Here is a tiny trained network, its code and every weight. The questions are about switching its units off for an input and a target symbol, where a switched-off unit gives its printed mean instead of its output.

import numpy as np


def w(rows, s, z=0):
    codes = np.array(rows[::2]) - 128.0
    scale = np.full(codes.shape[1], s)
    scale[-1] = z or s
    return codes * scale


def norm(h):
    return h / np.sqrt((h * h).mean(-1, keepdims=True) + 1e-5)


def f(y):
    return np.maximum(y, 0)


def softmax(a):
    e = np.exp(a - a.max(-1, keepdims=True))
    return e / e.sum(-1, keepdims=True)


def log_softmax(a):
    a = a - a.max(-1, keepdims=True)
    return a - np.log(np.exp(a).sum(-1, keepdims=True))


def net(x, mask):
    ids = ['γεθξστψ'.index(c) for c in x.split()]
    T = len(ids)
    res = E[ids] + P[:T]
    u = 0
    for l in range(2):
        r = norm(res)
        for j in range(2):
            rows = slice(2 * j, 2 * j + 2)
            q, k, v = (r @ M[l][rows].T for M in (Q, K, V))
            z = softmax(np.where(np.tri(T) > 0, q @ k.T / 2**0.5, -1e9)) @ v
            o = O[l][rows]
            res = res + np.where(mask[u + j], z, o[:, -1]) @ o[:, :-1]
        u += 2
        y = f(norm(res) @ A[l][:, :-1].T + A[l][:, -1])
        res = res + np.where(mask[u : u + 12], y, B[l][:, -1]) @ B[l][:, :-1]
        u += 12
    return log_softmax(norm(res)[-1] @ U[:, :-1].T + U[:, -1])


Q, K, V, O, A, B = {}, {}, {}, {}, {}, {}
E = w([
[125,129,251,76,158,117,90],'γ',
[142,143,201,47,181,184,109],'ε',
[177,116,215,83,164,92,65],'θ',
[170,192,134,143,124,179,199],'ξ',
[56,154,81,216,184,162,91],'σ',
[170,56,121,188,119,168,85],'τ',
[60,56,190,177,94,178,90],'ψ',
],0.013)
P = w([
[107,178,144,52,1,83,43],'0',
[137,183,101,85,66,191,20],'1',
[156,160,154,137,91,170,56],'2',
[163,146,172,168,109,159,92],'3',
[162,128,169,178,122,150,112],'4',
[154,115,159,185,142,148,130],'5',
[148,98,152,169,154,141,146],'6',
[141,85,148,159,173,133,158],'7',
[134,70,139,138,192,135,181],'8',
[127,61,128,142,217,139,194],'9',
[123,42,118,126,243,137,220],'10',
],0.009)
Q[0] = w([
[181,31,201,114,137,225,190],'0.h1',
[163,179,196,124,250,244,117],'0.h1',
[132,116,130,151,147,143,95],'0.h2',
[125,143,119,115,129,136,124],'0.h2',
],0.02)
K[0] = w([
[33,36,185,107,198,147,212],'0.h1',
[142,5,51,183,213,109,184],'0.h1',
[117,94,140,143,146,104,131],'0.h2',
[128,133,131,106,118,120,138],'0.h2',
],0.018)
V[0] = w([
[100,216,161,124,149,127,124],'0.h1',
[45,118,119,155,119,159,125],'0.h1',
[153,175,109,168,48,63,160],'0.h2',
[150,137,138,129,168,142,251],'0.h2',
],0.018)
O[0] = w([
[91,132,117,45,144,28,140,61],'0.h1',
[45,174,158,181,108,114,86,182],'0.h1',
[192,132,254,155,103,29,143,35],'0.h2',
[99,82,109,148,156,99,234,2],'0.h2',
],0.0092,0.0072)
A[0] = w([
[116,100,101,72,126,108,159,114],'0.n1',
[153,127,153,56,170,144,151,178],'0.n2',
[150,222,89,107,116,141,160,181],'0.n3',
[152,197,119,184,137,92,238,164],'0.n4',
[90,212,75,141,177,73,126,125],'0.n5',
[128,148,131,145,150,140,110,132],'0.n6',
[127,71,115,192,198,83,119,158],'0.n7',
[129,214,63,155,68,146,149,178],'0.n8',
[161,196,6,150,83,108,124,81],'0.n9',
[138,124,123,233,141,68,248,2],'0.n10',
[150,123,191,132,234,112,91,116],'0.n11',
[161,25,142,112,173,127,81,109],'0.n12',
],0.016,0.0052)
B[0] = w([
[113,126,126,151,128,163,146,180],'0.n1',
[117,75,143,154,189,132,108,248],'0.n2',
[165,93,135,146,123,98,153,224],'0.n3',
[147,64,66,173,151,120,146,232],'0.n4',
[131,183,97,132,154,113,106,168],'0.n5',
[120,126,143,139,130,160,129,207],'0.n6',
[109,170,160,136,140,137,151,163],'0.n7',
[143,117,180,144,141,92,140,254],'0.n8',
[130,165,177,140,122,123,131,161],'0.n9',
[128,196,198,3,128,169,137,191],'0.n10',
[132,146,166,135,152,133,112,184],'0.n11',
[116,149,145,177,155,126,120,193],'0.n12',
],0.03,0.0071)
Q[1] = w([
[174,130,117,61,154,95,141],'1.h1',
[151,168,181,10,254,167,213],'1.h1',
[146,176,230,192,175,79,103],'1.h2',
[159,13,38,181,49,52,134],'1.h2',
],0.017)
K[1] = w([
[187,161,127,84,158,117,128],'1.h1',
[129,190,140,134,205,163,242],'1.h1',
[50,150,106,207,155,196,124],'1.h2',
[202,120,169,155,164,91,4],'1.h2',
],0.023)
V[1] = w([
[5,61,124,104,152,145,193],'1.h1',
[112,147,179,69,178,192,43],'1.h1',
[85,122,154,78,108,83,24],'1.h2',
[165,229,84,186,180,95,126],'1.h2',
],0.017)
O[1] = w([
[74,97,206,72,47,32,117,73],'1.h1',
[104,148,41,198,24,148,143,254],'1.h1',
[75,82,196,124,164,2,178,140],'1.h2',
[173,185,62,52,183,93,70,147],'1.h2',
],0.0076,0.014)
A[1] = w([
[177,110,97,140,145,158,124,157],'1.n1',
[145,214,182,128,83,151,122,76],'1.n2',
[93,164,142,48,149,147,85,151],'1.n3',
[103,179,86,140,68,163,117,5],'1.n4',
[75,100,161,100,51,49,103,14],'1.n5',
[47,74,57,90,115,135,112,85],'1.n6',
[61,132,156,152,51,111,123,11],'1.n7',
[160,78,95,107,156,78,77,23],'1.n8',
[149,76,64,189,131,71,143,94],'1.n9',
[117,116,174,87,118,56,106,51],'1.n10',
[146,80,3,102,165,146,174,218],'1.n11',
[152,117,171,66,162,107,138,34],'1.n12',
],0.02,0.0025)
B[1] = w([
[69,134,146,119,90,141,181,254],'1.n1',
[126,171,147,104,55,156,104,231],'1.n2',
[142,182,116,201,159,98,156,156],'1.n3',
[134,124,160,150,182,161,215,218],'1.n4',
[177,127,158,83,3,62,127,148],'1.n5',
[196,138,160,66,172,209,30,144],'1.n6',
[53,142,138,169,195,125,122,195],'1.n7',
[60,120,126,198,154,103,166,180],'1.n8',
[82,164,104,109,113,175,64,214],'1.n9',
[127,99,174,56,137,105,206,153],'1.n10',
[213,94,68,90,133,127,148,203],'1.n11',
[161,144,189,170,142,154,47,190],'1.n12',
],0.027,0.0084)
U = w([
[54,183,254,179,63,107,106,249],'γ',
[47,121,45,221,123,163,123,41],'ε',
[156,47,157,159,199,117,182,143],'θ',
[204,161,141,111,45,217,160,145],'ξ',
[79,105,136,99,43,66,170,3],'σ',
[80,104,117,53,71,135,29,60],'τ',
[155,227,77,123,128,45,123,91],'ψ',
],0.0083,0.0029)

Each question gives the input, a string of symbols that net reads in full, and the target symbol t.
The units are the heads (2 rows each of Q, K, V and O) and the neurons (one row each of A and B). Each row of codes is followed by its name. A weight is (code - 128) times the scale printed after its matrix; where a second scale follows, it is the last column's (O, A, B and U).
mask holds one flag per unit, layer by layer, with each layer's heads first. A switched-off unit (its flag False) gives its mean, the last column of its rows in O or B, instead of its output. The means were averaged over made-up inputs and are rounded, as every weight is.
A unit's drop is (log p(t) with every unit on - log p(t) with that unit switched off) / (log p(t) with every unit on - log p(t) with every unit switched off).
unit that matters most: the unit with the biggest drop
k most important neurons: the k neurons with the biggest drops, biggest first
top k neurons in layer l: the k neurons of layer l with the biggest drops, biggest first
drop of u: that unit's drop, to one decimal
input ξ ε γ ξ σ, target ψ: most important neuron : 0.n5
input ψ τ ξ ε ξ τ ξ τ ε θ, target ξ: 2 most important neurons : 0.n2; 1.n7
input ξ ε ξ, target ε: top 2 neurons in layer 1 : 1.n9; 1.n8
input ξ τ τ ξ ψ θ θ ξ, target θ: 2 most important neurons : 0.n4; 0.n10
input ψ τ ε ε ξ ε, target θ: top 3 neurons in layer 1 : 1.n2; 1.n11; 1.n7
input σ ξ ψ θ γ ε, target ε: 3 most important neurons : 0.n8; 0.n10; 1.n9
input γ ε ξ ξ, target θ: 4 most important neurons : 0.n2; 1.n11; 1.n2; 0.n3
input ψ ε θ θ ψ θ ε ε ε, target τ: 2 most important neurons : 0.n2; 1.n6
input ξ ξ σ ξ, target ψ: 3 most important neurons : 0.n5; 0.n2; 1.n4
input ψ γ θ γ, target ε: 4 most important neurons : 0.n10; 0.n8; 1.n2; 1.n12
input θ ε ε, target ε: 3 most important neurons : 0.n10; 0.n3; 0.n2
input θ ξ γ ξ θ γ, target θ: 2 most important neurons : 0.n2; 1.n2
input ψ ξ ξ ξ σ θ ψ σ ξ ξ, target ψ: top 2 neurons in layer 0 : 0.n5; 0.n4
input ε ε γ, target τ: unit that matters most : 0.h1
input θ ε ε ψ τ ξ ξ, target ε: top 3 neurons in layer 0 : 0.n10; 0.n4; 0.n8
input ε τ ξ τ ξ γ, target ξ: 2 most important neurons : 0.n2; 1.n7
input ξ τ γ, target ξ: 3 most important neurons : 0.n10; 0.n2; 1.n7
input τ ξ ξ ξ σ γ ε θ ξ ε ξ, target ξ: top 3 neurons in layer 0 : 0.n10; 0.n4; 0.n8
input ξ ψ ξ θ θ, target θ: 2 most important neurons : 1.n2; 0.n4
input ξ ξ ε ξ ξ ψ ξ τ ξ, target ξ: most important neuron : 0.n10
input ξ ξ θ, target θ: top 2 neurons in layer 1 : 1.n2; 1.n9
input τ ξ τ ε ξ ξ τ ε τ σ, target ξ: top 3 neurons in layer 1 : 1.n7; 1.n8; 1.n2
input ξ θ γ, target θ: drop of 1.n10 : 0.2
input ε ψ ξ ε ξ ψ ξ σ σ ξ σ, target ψ: drop of 1.h2 : 0.3
input ε ξ τ τ θ ε τ ε ε, target ξ: drop of 1.h1 : 0.0
input ξ σ ψ ε θ ξ τ ε τ, target ξ: drop of 0.h2 : 0.2
input ξ ξ ξ ξ ξ ε, target θ: unit that matters most : 0.h1
